Below is a small trained network, with its code and all its weights. Each question gives an input and a class and asks what happens when units are switched off, that is, made to give their printed mean instead of their output.

import numpy as np


def w(rows, s, z=0):
    codes = np.array(rows[::2]) - 128.0
    scale = np.full(codes.shape[1], s)
    scale[-1] = z or s
    return codes * scale


def f(y):
    return y / 2 * (1 + np.tanh(0.7978845608 * (y + 0.044715 * y**3)))


def log_softmax(a):
    a = a - a.max(-1, keepdims=True)
    return a - np.log(np.exp(a).sum(-1, keepdims=True))


def net(x, mask):
    res = np.array(x, float).reshape(1, 8) / 4 @ E
    y = f(res @ A[0][:, :-1].T + A[0][:, -1])
    res = res + np.where(mask, y, B[0][:, -1]) @ B[0][:, :-1]
    return log_softmax(res[-1] @ U[:, :-1].T + U[:, -1])


A, B = {}, {}
E = w([
[140,126,150],'x0',
[181,132,53],'x1',
[112,130,152],'x2',
[83,1,141],'x3',
[118,185,124],'x4',
[114,163,149],'x5',
[211,73,103],'x6',
[60,135,24],'x7',
],0.0082)
A[0] = w([
[97,204,105,183],'neuron 0',
[134,200,119,178],'neuron 1',
[81,94,110,217],'neuron 2',
[210,184,144,213],'neuron 3',
[161,14,75,208],'neuron 4',
[120,225,75,163],'neuron 5',
[169,50,42,203],'neuron 6',
[89,72,61,206],'neuron 7',
[48,132,187,183],'neuron 8',
[144,129,207,181],'neuron 9',
[151,179,133,176],'neuron 10',
[64,217,140,250],'neuron 11',
[53,173,172,167],'neuron 12',
[114,181,125,142],'neuron 13',
[134,239,103,189],'neuron 14',
[83,162,57,253],'neuron 15',
[125,248,140,181],'neuron 16',
[80,134,165,161],'neuron 17',
[221,69,174,128],'neuron 18',
[163,217,105,187],'neuron 19',
[155,46,205,233],'neuron 20',
[206,101,105,138],'neuron 21',
[145,109,106,154],'neuron 22',
[215,108,244,180],'neuron 23',
[70,127,140,152],'neuron 24',
[190,122,187,188],'neuron 25',
[163,78,95,214],'neuron 26',
[115,188,178,87],'neuron 27',
[34,175,210,158],'neuron 28',
[114,67,83,199],'neuron 29',
],0.013,0.0041)
B[0] = w([
[95,226,92,207],'neuron 0',
[112,212,73,200],'neuron 1',
[17,71,155,190],'neuron 2',
[175,157,82,224],'neuron 3',
[106,21,121,254],'neuron 4',
[75,221,110,232],'neuron 5',
[94,3,14,237],'neuron 6',
[65,46,127,219],'neuron 7',
[97,172,238,197],'neuron 8',
[179,167,163,193],'neuron 9',
[183,196,45,181],'neuron 10',
[113,231,145,240],'neuron 11',
[58,165,167,194],'neuron 12',
[61,194,110,168],'neuron 13',
[113,222,79,246],'neuron 14',
[81,129,114,226],'neuron 15',
[83,214,96,247],'neuron 16',
[72,151,247,163],'neuron 17',
[171,99,97,213],'neuron 18',
[159,200,67,229],'neuron 19',
[161,72,144,245],'neuron 20',
[139,108,128,179],'neuron 21',
[143,63,28,147],'neuron 22',
[216,135,139,254],'neuron 23',
[45,148,167,161],'neuron 24',
[201,127,144,202],'neuron 25',
[139,21,84,194],'neuron 26',
[139,106,112,173],'neuron 27',
[71,134,217,217],'neuron 28',
[18,9,135,203],'neuron 29',
],0.0061,0.0089)
U = w([
[250,120,99,140],'0',
[120,67,46,254],'1',
[142,206,39,10],'2',
[87,159,236,111],'3',
],0.011,0.00068)

Each question gives the input, the list of numbers given to net, and the class t.
The units are the neurons (one row each of A and B). Each row of codes is followed by its name. A weight is (code - 128) times the scale printed after its matrix; where a second scale follows, it is the last column's (A, B and U).
mask holds one flag per neuron, in row order. A switched-off neuron (its flag False) gives its mean, the last column of its row in B, instead of its output. The means were averaged over made-up inputs and are rounded, as every weight is.
A unit's drop is (log p(t) with every unit on - log p(t) with that unit switched off) / (log p(t) with every unit on - log p(t) with every unit switched off).
The circuit of an input: a set's keep is (log p(t) with only the set's units on - log p(t) with every unit switched off) / (log p(t) with every unit on - log p(t) with every unit switched off). Starting from the 12 units with the biggest drops (on a tie, the unit counted first), units are removed one at a time, each time the one whose removal leaves the highest keep (on an exact tie, the one counted first), for as long as the keep stays at least 0.8.
units of the circuit, in order: the units of the circuit, biggest drop first
k most important neurons: the k neurons with the biggest drops, biggest first
drop when u is switched off: that unit's drop, to one decimal
input [-5,2,-8,7,-2,7,4,-7], class 0: units of the circuit, in order : (neuron 23)
input [8,2,-5,-1,-3,3,-8,0], class 3: units of the circuit, in order : (neuron 28; neuron 6)
input [7,7,-8,-6,0,-7,-1,-8], class 0: units of the circuit, in order : (neuron 23; neuron 25)
input [7,3,8,6,-7,7,-2,-6], class 0: 3 most important neurons : (neuron 23; neuron 18; neuron 20)
input [-3,-1,3,-1,4,3,-5,1], class 3: 2 most important neurons : (neuron 28; neuron 8)
input [-5,4,3,0,0,4,-6,-3], class 3: 2 most important neurons : (neuron 28; neuron 6)
input [4,2,4,-5,-3,2,6,1], class 0: drop when neuron 11 is switched off : 0.2
input [7,-8,3,4,5,2,7,4], class 3: drop when neuron 6 is switched off : 0.1
input [-3,3,-1,5,8,8,3,0], class 1: drop when neuron 16 is switched off : 0.1
input [2,6,-5,-1,-4,2,3,2], class 1: drop when neuron 10 is switched off : 0.0
input [-2,7,4,2,1,-7,-8,-6], class 3: 2 most important neurons : (neuron 6; neuron 19)
